Below are the code and all the weights of a small trained network. Each question names an input and a class and asks about switching units off, where a switched-off unit gives its printed mean instead of its output.

import numpy as np


def w(rows, s, z=0):
    codes = np.array(rows[::2]) - 128.0
    scale = np.full(codes.shape[1], s)
    scale[-1] = z or s
    return codes * scale


def norm(h):
    return h / np.sqrt((h * h).mean(-1, keepdims=True) + 1e-5)


def f(y):
    return y / 2 * (1 + np.tanh(0.7978845608 * (y + 0.044715 * y**3)))


def log_softmax(a):
    a = a - a.max(-1, keepdims=True)
    return a - np.log(np.exp(a).sum(-1, keepdims=True))


def net(x, mask):
    res = np.array(x, float).reshape(1, 2) / 4 @ E
    u = 0
    for l in range(2):
        y = f(norm(res) @ A[l][:, :-1].T + A[l][:, -1])
        res = res + np.where(mask[u : u + 5], y, B[l][:, -1]) @ B[l][:, :-1]
        u += 5
    return log_softmax(norm(res)[-1] @ U[:, :-1].T + U[:, -1])


A, B = {}, {}
E = w([
[144,39,208,134,126,52,141],'x0',
[16,99,158,69,3,149,126],'x1',
],0.0019)
A[0] = w([
[168,158,89,144,160,94,142,248],'0.n0',
[49,130,97,42,68,122,160,69],'0.n1',
[117,252,112,45,143,188,92,53],'0.n2',
[73,121,180,108,107,103,120,86],'0.n3',
[151,55,145,124,102,96,194,59],'0.n4',
],0.0037,0.0015)
B[0] = w([
[27,135,102,145,15,114,143,251],'0.n0',
[167,24,145,179,124,189,59,210],'0.n1',
[167,171,59,95,144,50,242,219],'0.n2',
[166,194,119,164,175,158,100,148],'0.n3',
[195,170,1,87,83,159,179,150],'0.n4',
],0.0029,0.0019)
A[1] = w([
[82,109,99,157,77,63,188,71],'1.n0',
[177,171,126,205,163,74,213,151],'1.n1',
[188,56,233,69,161,78,171,72],'1.n2',
[254,100,81,140,197,206,68,5],'1.n3',
[177,159,128,210,225,124,123,77],'1.n4',
],0.0045,0.0017)
B[1] = w([
[109,161,135,100,193,116,75,165],'1.n0',
[98,76,169,120,116,121,106,254],'1.n1',
[106,222,39,117,139,155,170,181],'1.n2',
[2,140,160,67,196,53,63,129],'1.n3',
[159,92,135,117,36,219,126,180],'1.n4',
],0.0054,0.0038)
U = w([
[141,21,165,137,43,219,79,181],'0',
[147,198,17,82,105,112,254,174],'1',
[54,119,159,84,209,41,51,174],'2',
[203,161,200,179,182,112,157,2],'3',
[237,172,189,152,159,107,126,26],'4',
[233,163,186,161,165,104,130,21],'5',
],0.01,0.0063)

Each question gives the input, the list of numbers given to net, and the class t.
The units are the neurons (one row each of A and B). Each row of codes is followed by its name. A weight is (code - 128) times the scale printed after its matrix; where a second scale follows, it is the last column's (A, B and U).
mask holds one flag per neuron, layer by layer. A switched-off neuron (its flag False) gives its mean, the last column of its row in B, instead of its output. The means were averaged over made-up inputs and are rounded, as every weight is.
A unit's drop is (log p(t) with every unit on - log p(t) with that unit switched off) / (log p(t) with every unit on - log p(t) with every unit switched off).
The circuit of an input: a set's keep is (log p(t) with only the set's units on - log p(t) with every unit switched off) / (log p(t) with every unit on - log p(t) with every unit switched off). Starting from all 10 units, units are removed one at a time, each time the one whose removal leaves the highest keep (on an exact tie, the one counted first), for as long as the keep stays at least 0.8.
circuit, biggest first: the units of the circuit, biggest drop first
unit that matters most: the unit with the biggest drop
top k neurons: the k neurons with the biggest drops, biggest first
k most important neurons of layer l: the k neurons of layer l with the biggest drops, biggest first
drop of u: that unit's drop, to one decimal
input [7,-8], class 0: unit that matters most => 1.n4
input [-3,-2], class 2: 3 most important neurons of layer 1 => 1.n2; 1.n0; 1.n1
input [-7,-7], class 0: top 2 neurons => 1.n4; 1.n2
input [4,-4], class 0: top 2 neurons => 1.n1; 1.n4
input [1,2], class 2: top 2 neurons => 1.n3; 0.n0
input [3,-3], class 2: top 4 neurons => 1.n0; 0.n3; 0.n0; 1.n1
input [6,4], class 1: circuit, biggest first => 1.n2; 0.n0
input [3,3], class 2: top 2 neurons => 0.n1; 1.n3
input [4,3], class 1: top 2 neurons => 0.n0; 1.n1
input [2,0], class 2: 2 most important neurons of layer 1 => 1.n3; 1.n4
input [2,-3], class 2: top 4 neurons => 0.n0; 0.n3; 0.n1; 1.n0
input [-3,1], class 2: circuit, biggest first => 1.n4; 1.n2
input [-5,-5], class 0: top 2 neurons => 1.n2; 0.n4
input [6,-5], class 1: top 2 neurons => 1.n2; 0.n3
input [-2,1], class 2: most important neuron of layer 1 => 1.n4
input [0,-4], class 0: 2 most important neurons of layer 1 => 1.n4; 1.n3
input [8,6], class 1: 3 most important neurons of layer 1 => 1.n2; 1.n1; 1.n4
input [1,-7], class 0: drop of 1.n4 => 0.5
input [-1,-7], class 0: drop of 1.n4 => 0.5
input [7,-5], class 1: drop of 1.n2 => 1.4
input [0,-2], class 2: unit that matters most => 0.n0
